Here is a tiny trained network, its code and every weight. The questions are about switching its units off for an input and a class, where a switched-off unit gives its printed mean instead of its output.

import numpy as np


def w(rows, s, z=0):
    codes = np.array(rows[::2]) - 128.0
    scale = np.full(codes.shape[1], s)
    scale[-1] = z or s
    return codes * scale


def norm(h):
    return h / np.sqrt((h * h).mean(-1, keepdims=True) + 1e-5)


def f(y):
    return y / 2 * (1 + np.tanh(0.7978845608 * (y + 0.044715 * y**3)))


def log_softmax(a):
    a = a - a.max(-1, keepdims=True)
    return a - np.log(np.exp(a).sum(-1, keepdims=True))


def net(x, mask):
    res = np.array(x, float).reshape(1, 4) / 4 @ E
    u = 0
    for l in range(2):
        y = f(norm(res) @ A[l][:, :-1].T + A[l][:, -1])
        res = res + np.where(mask[u : u + 15], y, B[l][:, -1]) @ B[l][:, :-1]
        u += 15
    return log_softmax(norm(res)[-1] @ U[:, :-1].T + U[:, -1])


A, B = {}, {}
E = w([
[128,131,127,126,128],'x0',
[140,126,137,131,129],'x1',
[138,195,139,54,15],'x2',
[154,251,126,234,122],'x3',
],0.0023)
A[0] = w([
[112,61,137,112,150,155],'0.n0',
[161,165,125,79,50,163],'0.n1',
[128,137,150,113,146,122],'0.n2',
[80,13,117,91,205,98],'0.n3',
[104,86,92,42,57,63],'0.n4',
[120,158,93,93,145,161],'0.n5',
[108,140,99,112,119,125],'0.n6',
[148,108,127,89,89,4],'0.n7',
[136,117,114,97,83,67],'0.n8',
[142,94,145,47,73,15],'0.n9',
[145,162,92,255,184,132],'0.n10',
[114,92,148,106,178,125],'0.n11',
[148,76,113,40,47,5],'0.n12',
[137,132,97,99,99,97],'0.n13',
[114,232,106,156,77,117],'0.n14',
],0.0043,0.0015)
B[0] = w([
[186,113,89,142,75,171],'0.n0',
[120,144,166,93,81,195],'0.n1',
[124,126,117,130,125,126],'0.n2',
[206,166,83,196,4,242],'0.n3',
[140,99,185,143,207,191],'0.n4',
[161,108,151,140,133,140],'0.n5',
[139,101,155,136,115,129],'0.n6',
[120,130,144,101,151,116],'0.n7',
[123,109,170,95,129,128],'0.n8',
[80,115,163,105,216,162],'0.n9',
[47,101,201,79,213,253],'0.n10',
[155,149,90,139,109,151],'0.n11',
[93,105,188,101,234,184],'0.n12',
[127,109,178,135,128,128],'0.n13',
[201,92,151,199,112,206],'0.n14',
],0.0034,0.0026)
A[1] = w([
[136,194,115,142,35,66],'1.n0',
[115,86,104,121,138,160],'1.n1',
[90,174,130,34,55,99],'1.n2',
[72,125,135,43,155,118],'1.n3',
[167,171,70,192,135,99],'1.n4',
[112,147,130,176,168,73],'1.n5',
[105,178,176,134,154,157],'1.n6',
[116,151,62,172,103,136],'1.n7',
[119,100,118,165,147,169],'1.n8',
[178,75,4,142,70,57],'1.n9',
[27,143,98,161,223,4],'1.n10',
[169,113,134,166,150,147],'1.n11',
[131,125,102,131,105,145],'1.n12',
[175,87,2,131,70,70],'1.n13',
[124,131,127,110,120,149],'1.n14',
],0.0065,0.0026)
B[1] = w([
[106,195,190,140,67,176],'1.n0',
[144,175,157,143,123,153],'1.n1',
[137,102,62,185,186,155],'1.n2',
[164,24,221,96,172,176],'1.n3',
[131,20,143,43,131,204],'1.n4',
[119,123,114,81,184,158],'1.n5',
[144,96,67,141,135,212],'1.n6',
[162,82,177,77,106,172],'1.n7',
[165,159,113,151,117,182],'1.n8',
[203,68,71,242,113,253],'1.n9',
[116,253,108,166,208,200],'1.n10',
[133,135,76,162,134,187],'1.n11',
[131,131,141,153,133,137],'1.n12',
[177,86,92,215,135,241],'1.n13',
[127,113,132,147,157,132],'1.n14',
],0.0043,0.0026)
U = w([
[196,68,61,200,98,189],'0',
[91,129,82,103,112,48],'1',
[94,135,61,71,105,2],'2',
[98,201,89,157,247,173],'3',
[123,55,200,51,172,192],'4',
[107,133,82,82,112,42],'5',
[91,130,78,97,112,39],'6',
[126,210,178,131,30,184],'7',
],0.013,0.0072)

Each question gives the input, the list of numbers given to net, and the class t.
The units are the neurons (one row each of A and B). Each row of codes is followed by its name. A weight is (code - 128) times the scale printed after its matrix; where a second scale follows, it is the last column's (A, B and U).
mask holds one flag per neuron, layer by layer. A switched-off neuron (its flag False) gives its mean, the last column of its row in B, instead of its output. The means were averaged over made-up inputs and are rounded, as every weight is.
A unit's drop is (log p(t) with every unit on - log p(t) with that unit switched off) / (log p(t) with every unit on - log p(t) with every unit switched off).
The circuit of an input: a set's keep is (log p(t) with only the set's units on - log p(t) with every unit switched off) / (log p(t) with every unit on - log p(t) with every unit switched off). Starting from the 12 units with the biggest drops (on a tie, the unit counted first), units are removed one at a time, each time the one whose removal leaves the highest keep (on an exact tie, the one counted first), for as long as the keep stays at least 0.8.
circuit, biggest first: the units of the circuit, biggest drop first
k most important neurons: the k neurons with the biggest drops, biggest first
k most important neurons of layer l: the k neurons of layer l with the biggest drops, biggest first
drop of u: that unit's drop, to one decimal
input [-1,-6,-2,-7], class 0: circuit, biggest first : (0.n3)
input [-8,-7,-3,1], class 3: circuit, biggest first : (0.n10 1.n10)
input [-6,-2,5,1], class 7: 2 most important neurons : (0.n10 0.n14)
input [-7,0,-2,1], class 3: 2 most important neurons : (0.n10 1.n10)
input [3,7,1,5], class 7: 4 most important neurons of layer 1 : (1.n9 1.n3 1.n13 1.n10)
input [5,7,0,7], class 3: circuit, biggest first : (0.n3 1.n9)
input [6,7,1,3], class 7: 3 most important neurons : (0.n12 1.n9 0.n4)
input [-7,6,1,2], class 7: 2 most important neurons : (0.n12 1.n9)
input [-1,-3,0,6], class 3: 3 most important neurons : (0.n10 0.n3 1.n9)
input [-5,-7,3,1], class 7: 2 most important neurons : (0.n14 0.n10)
input [-6,-4,-1,8], class 3: 2 most important neurons : (0.n10 0.n3)
input [6,-7,0,5], class 3: 2 most important neurons : (0.n10 0.n3)
input [5,1,-8,1], class 3: 3 most important neurons : (0.n10 1.n10 0.n14)
input [-4,8,-2,2], class 3: most important neuron : (1.n10)
input [4,5,4,0], class 4: drop of 0.n3 : 0.8
input [2,-6,1,2], class 7: drop of 0.n14 : 0.1
input [-3,4,-6,3], class 3: drop of 0.n6 : 0.0
